Below is a small trained network, with its code and all its weights. Each question gives an input and a target symbol and asks what happens when units are switched off, that is, made to give their printed mean instead of their output.

import numpy as np


def w(rows, s, z=0):
    codes = np.array(rows[::2]) - 128.0
    scale = np.full(codes.shape[1], s)
    scale[-1] = z or s
    return codes * scale


def norm(h):
    return h / np.sqrt((h * h).mean(-1, keepdims=True) + 1e-5)


def f(y):
    return y / 2 * (1 + np.tanh(0.7978845608 * (y + 0.044715 * y**3)))


def softmax(a):
    e = np.exp(a - a.max(-1, keepdims=True))
    return e / e.sum(-1, keepdims=True)


def log_softmax(a):
    a = a - a.max(-1, keepdims=True)
    return a - np.log(np.exp(a).sum(-1, keepdims=True))


def net(x, mask):
    ids = ['αβδεζηθλμστφψ'.index(c) for c in x.split()]
    T = len(ids)
    res = E[ids] + P[:T]
    u = 0
    for l in range(2):
        r = norm(res)
        for j in range(2):
            rows = slice(4 * j, 4 * j + 4)
            q, k, v = (r @ M[l][rows].T for M in (Q, K, V))
            z = softmax(np.where(np.tri(T) > 0, q @ k.T / 4**0.5, -1e9)) @ v
            o = O[l][rows]
            res = res + np.where(mask[u + j], z, o[:, -1]) @ o[:, :-1]
        u += 2
        y = f(norm(res) @ A[l][:, :-1].T + A[l][:, -1])
        res = res + np.where(mask[u : u + 8], y, B[l][:, -1]) @ B[l][:, :-1]
        u += 8
    return log_softmax(norm(res)[-1] @ U[:, :-1].T + U[:, -1])


Q, K, V, O, A, B = {}, {}, {}, {}, {}, {}
E = w([
[178,165,93,110,111,221],'α',
[149,206,149,172,97,193],'β',
[136,195,125,184,146,87],'δ',
[124,104,128,199,64,166],'ε',
[121,132,165,250,117,186],'ζ',
[47,155,101,135,120,160],'η',
[92,172,117,173,166,130],'θ',
[100,160,117,74,51,142],'λ',
[132,85,101,126,129,178],'μ',
[178,108,146,110,156,219],'σ',
[130,86,154,85,101,205],'τ',
[120,133,107,100,114,158],'φ',
[93,154,189,107,95,126],'ψ',
],0.017)
P = w([
[58,232,222,53,143,140],'0',
[142,95,143,167,31,132],'1',
[145,105,145,163,32,123],'2',
[156,109,151,158,21,115],'3',
[161,118,157,150,14,101],'4',
[162,115,156,156,18,101],'5',
[169,112,151,154,19,94],'6',
[170,111,171,155,5,79],'7',
[178,111,178,136,3,64],'8',
],0.004)
Q[0] = w([
[164,117,72,131,64,165],'0.h0',
[139,86,60,107,140,173],'0.h0',
[64,192,205,63,44,107],'0.h0',
[131,103,203,80,91,196],'0.h0',
[117,66,96,159,157,2],'0.h1',
[180,127,52,146,209,151],'0.h1',
[89,186,187,117,74,83],'0.h1',
[137,72,100,121,206,125],'0.h1',
],0.0088)
K[0] = w([
[126,76,166,88,64,155],'0.h0',
[191,168,114,203,22,134],'0.h0',
[105,207,109,3,175,102],'0.h0',
[122,113,226,38,173,139],'0.h0',
[154,95,15,194,154,140],'0.h1',
[173,115,107,208,36,74],'0.h1',
[156,171,173,65,147,152],'0.h1',
[191,57,102,159,135,146],'0.h1',
],0.0074)
V[0] = w([
[83,130,189,115,87,202],'0.h0',
[104,128,151,117,85,100],'0.h0',
[50,2,152,151,157,128],'0.h0',
[105,163,199,157,31,171],'0.h0',
[176,106,148,161,60,42],'0.h1',
[131,162,239,188,201,167],'0.h1',
[194,114,199,77,118,154],'0.h1',
[71,120,115,108,35,103],'0.h1',
],0.0047)
O[0] = w([
[219,84,15,173,174,83,229],'0.h0',
[125,108,40,91,50,140,162],'0.h0',
[115,83,188,92,93,104,82],'0.h0',
[115,103,75,159,241,102,254],'0.h0',
[26,113,172,94,79,33,108],'0.h1',
[226,119,133,127,161,89,168],'0.h1',
[165,143,135,255,136,33,158],'0.h1',
[190,147,127,96,203,41,193],'0.h1',
],0.0043,0.0059)
A[0] = w([
[143,49,133,157,152,56,119],'0.n0',
[141,161,35,33,136,99,113],'0.n1',
[10,114,98,154,45,74,195],'0.n2',
[122,205,167,77,99,123,254],'0.n3',
[139,205,68,158,131,87,107],'0.n4',
[102,76,71,167,77,130,110],'0.n5',
[230,121,3,64,72,113,187],'0.n6',
[89,223,112,235,178,222,168],'0.n7',
],0.0056,0.0019)
B[0] = w([
[187,138,94,130,2,139,146],'0.n0',
[121,105,177,198,112,131,166],'0.n1',
[199,200,146,74,175,169,176],'0.n2',
[131,44,85,159,174,182,185],'0.n3',
[108,138,172,111,138,178,202],'0.n4',
[210,156,142,138,144,144,148],'0.n5',
[95,146,176,214,155,152,254],'0.n6',
[203,76,162,144,166,180,225],'0.n7',
],0.0069,0.0047)
Q[1] = w([
[66,61,60,127,140,146],'1.h0',
[57,122,139,37,96,93],'1.h0',
[209,133,192,218,165,129],'1.h0',
[254,167,139,144,123,134],'1.h0',
[160,144,178,185,133,196],'1.h1',
[204,185,173,165,81,151],'1.h1',
[69,138,56,133,118,128],'1.h1',
[164,108,125,159,158,110],'1.h1',
],0.0088)
K[1] = w([
[110,81,94,143,197,154],'1.h0',
[135,151,78,169,178,147],'1.h0',
[172,130,226,39,89,65],'1.h0',
[165,154,146,90,85,86],'1.h0',
[131,85,216,68,128,102],'1.h1',
[122,120,200,81,140,97],'1.h1',
[247,111,96,183,111,122],'1.h1',
[95,162,163,112,166,136],'1.h1',
],0.011)
V[1] = w([
[105,92,67,87,169,144],'1.h0',
[108,133,82,188,168,52],'1.h0',
[162,190,99,49,80,172],'1.h0',
[129,109,80,75,79,50],'1.h0',
[147,174,154,107,159,37],'1.h1',
[163,106,144,128,183,36],'1.h1',
[138,208,72,98,191,157],'1.h1',
[159,117,61,255,119,73],'1.h1',
],0.0069)
O[1] = w([
[114,160,29,99,104,110,1],'1.h0',
[200,202,68,207,159,114,73],'1.h0',
[49,122,158,93,82,246,157],'1.h0',
[143,139,83,173,115,214,13],'1.h0',
[130,196,169,42,165,31,146],'1.h1',
[137,127,99,123,200,75,173],'1.h1',
[78,254,143,179,139,87,222],'1.h1',
[140,161,121,205,194,196,71],'1.h1',
],0.0065,0.0034)
A[1] = w([
[112,120,139,197,192,111,196],'1.n0',
[123,223,156,98,116,59,182],'1.n1',
[72,95,149,44,204,65,180],'1.n2',
[150,61,112,148,231,115,41],'1.n3',
[232,225,98,207,80,96,154],'1.n4',
[155,183,133,87,230,167,79],'1.n5',
[120,92,3,160,126,219,254],'1.n6',
[160,13,80,208,111,74,161],'1.n7',
],0.0051,0.0038)
B[1] = w([
[33,48,66,52,57,21,255],'1.n0',
[141,92,254,93,145,124,209],'1.n1',
[153,127,147,118,72,141,158],'1.n2',
[69,119,198,189,78,166,131],'1.n3',
[126,164,138,28,100,137,252],'1.n4',
[75,104,65,100,106,145,157],'1.n5',
[115,217,60,19,133,71,194],'1.n6',
[85,184,95,124,84,53,183],'1.n7',
],0.0063,0.0034)
U = w([
[60,63,161,133,223,113,134],'α',
[166,191,90,113,133,219,148],'β',
[145,118,178,33,93,132,113],'δ',
[107,183,81,37,158,191,160],'ε',
[207,186,143,147,145,194,76],'ζ',
[93,139,31,86,85,104,253],'η',
[123,4,104,44,42,154,97],'θ',
[25,185,197,116,52,190,147],'λ',
[214,33,138,90,170,204,134],'μ',
[208,76,162,251,133,104,34],'σ',
[221,191,87,159,49,148,136],'τ',
[64,112,115,187,122,83,103],'φ',
[201,201,132,80,206,2,165],'ψ',
],0.0072,0.0035)

Each question gives the input, a string of symbols that net reads in full, and the target symbol t.
The units are the heads (4 rows each of Q, K, V and O) and the neurons (one row each of A and B). Each row of codes is followed by its name. A weight is (code - 128) times the scale printed after its matrix; where a second scale follows, it is the last column's (O, A, B and U).
mask holds one flag per unit, layer by layer, with each layer's heads first. A switched-off unit (its flag False) gives its mean, the last column of its rows in O or B, instead of its output. The means were averaged over made-up inputs and are rounded, as every weight is.
A unit's drop is (log p(t) with every unit on - log p(t) with that unit switched off) / (log p(t) with every unit on - log p(t) with every unit switched off).
The circuit of an input: a set's keep is (log p(t) with only the set's units on - log p(t) with every unit switched off) / (log p(t) with every unit on - log p(t) with every unit switched off). Starting from the 12 units with the biggest drops (on a tie, the unit counted first), units are removed one at a time, each time the one whose removal leaves the highest keep (on an exact tie, the one counted first), for as long as the keep stays at least 0.8.
circuit, biggest first: the units of the circuit, biggest drop first
most important unit: the unit with the biggest drop
top k neurons: the k neurons with the biggest drops, biggest first
k most important neurons of layer l: the k neurons of layer l with the biggest drops, biggest first
which heads matter: for each layer, one digit per head in row order, 1 if its drop is at least 0.15 and else 0, layers parted by /
input λ λ σ ψ β λ α, target λ: which heads matter	01 / 11
input λ ψ ψ ψ φ, target λ: circuit, biggest first	(0.n6, 0.n7)
input λ ζ λ θ ψ ζ, target λ: 2 most important neurons of layer 0	(0.n2, 0.n6)
input ψ σ δ μ, target ψ: most important unit	1.h0
input ψ θ η, target ψ: which heads matter	00 / 10
input μ τ ψ, target μ: top 2 neurons	(0.n6, 0.n2)
input μ η ψ β, target μ: which heads matter	10 / 01
input ψ ψ δ φ ψ σ β ψ β, target ψ: circuit, biggest first	(0.h1, 1.h1)
input θ τ λ λ λ ψ σ, target θ: which heads matter	01 / 01
input θ β ζ η ψ λ, target θ: circuit, biggest first	(1.h1, 0.n3)
input ε τ σ ψ ψ λ ψ η, target ε: which heads matter	10 / 10
input ψ η ψ σ τ ψ ψ μ, target η: top 3 neurons	(0.n0, 0.n2, 0.n7)
input θ σ ψ θ, target θ: 2 most important neurons of layer 0	(0.n6, 0.n3)
input θ λ θ ζ ψ, target θ: which heads matter	11 / 01
input λ δ ψ λ ψ ψ β φ, target λ: most important unit	0.n2
input θ δ λ ε, target τ: 3 most important neurons of layer 0	(0.n6, 0.n5, 0.n2)
input λ ψ λ λ ζ ζ λ ε, target λ: circuit, biggest first	(0.n2, 1.h0)
input λ λ α μ ζ θ φ, target φ: top 2 neurons	(0.n6, 1.n0)
input ψ θ η φ λ τ λ, target ψ: circuit, biggest first	(0.n6, 0.h1, 0.h0, 1.h1)
input η μ ε μ θ ψ α, target η: top neuron	(0.n3)
input ψ θ θ μ η δ η λ, target ψ: which heads matter	01 / 10
input λ δ δ α δ θ ψ τ, target λ: which heads matter	11 / 11
input β δ δ σ λ β β η θ, target α: 2 most important neurons of layer 0	(0.n7, 0.n6)
input σ λ α λ θ ε δ ψ, target σ: which heads matter	01 / 11
input η ζ λ τ ψ, target η: 2 most important neurons of layer 0	(0.n3, 0.n4)
input ψ ψ ψ ψ α λ η, target ε: top 4 neurons	(0.n0, 0.n6, 1.n5, 0.n2)
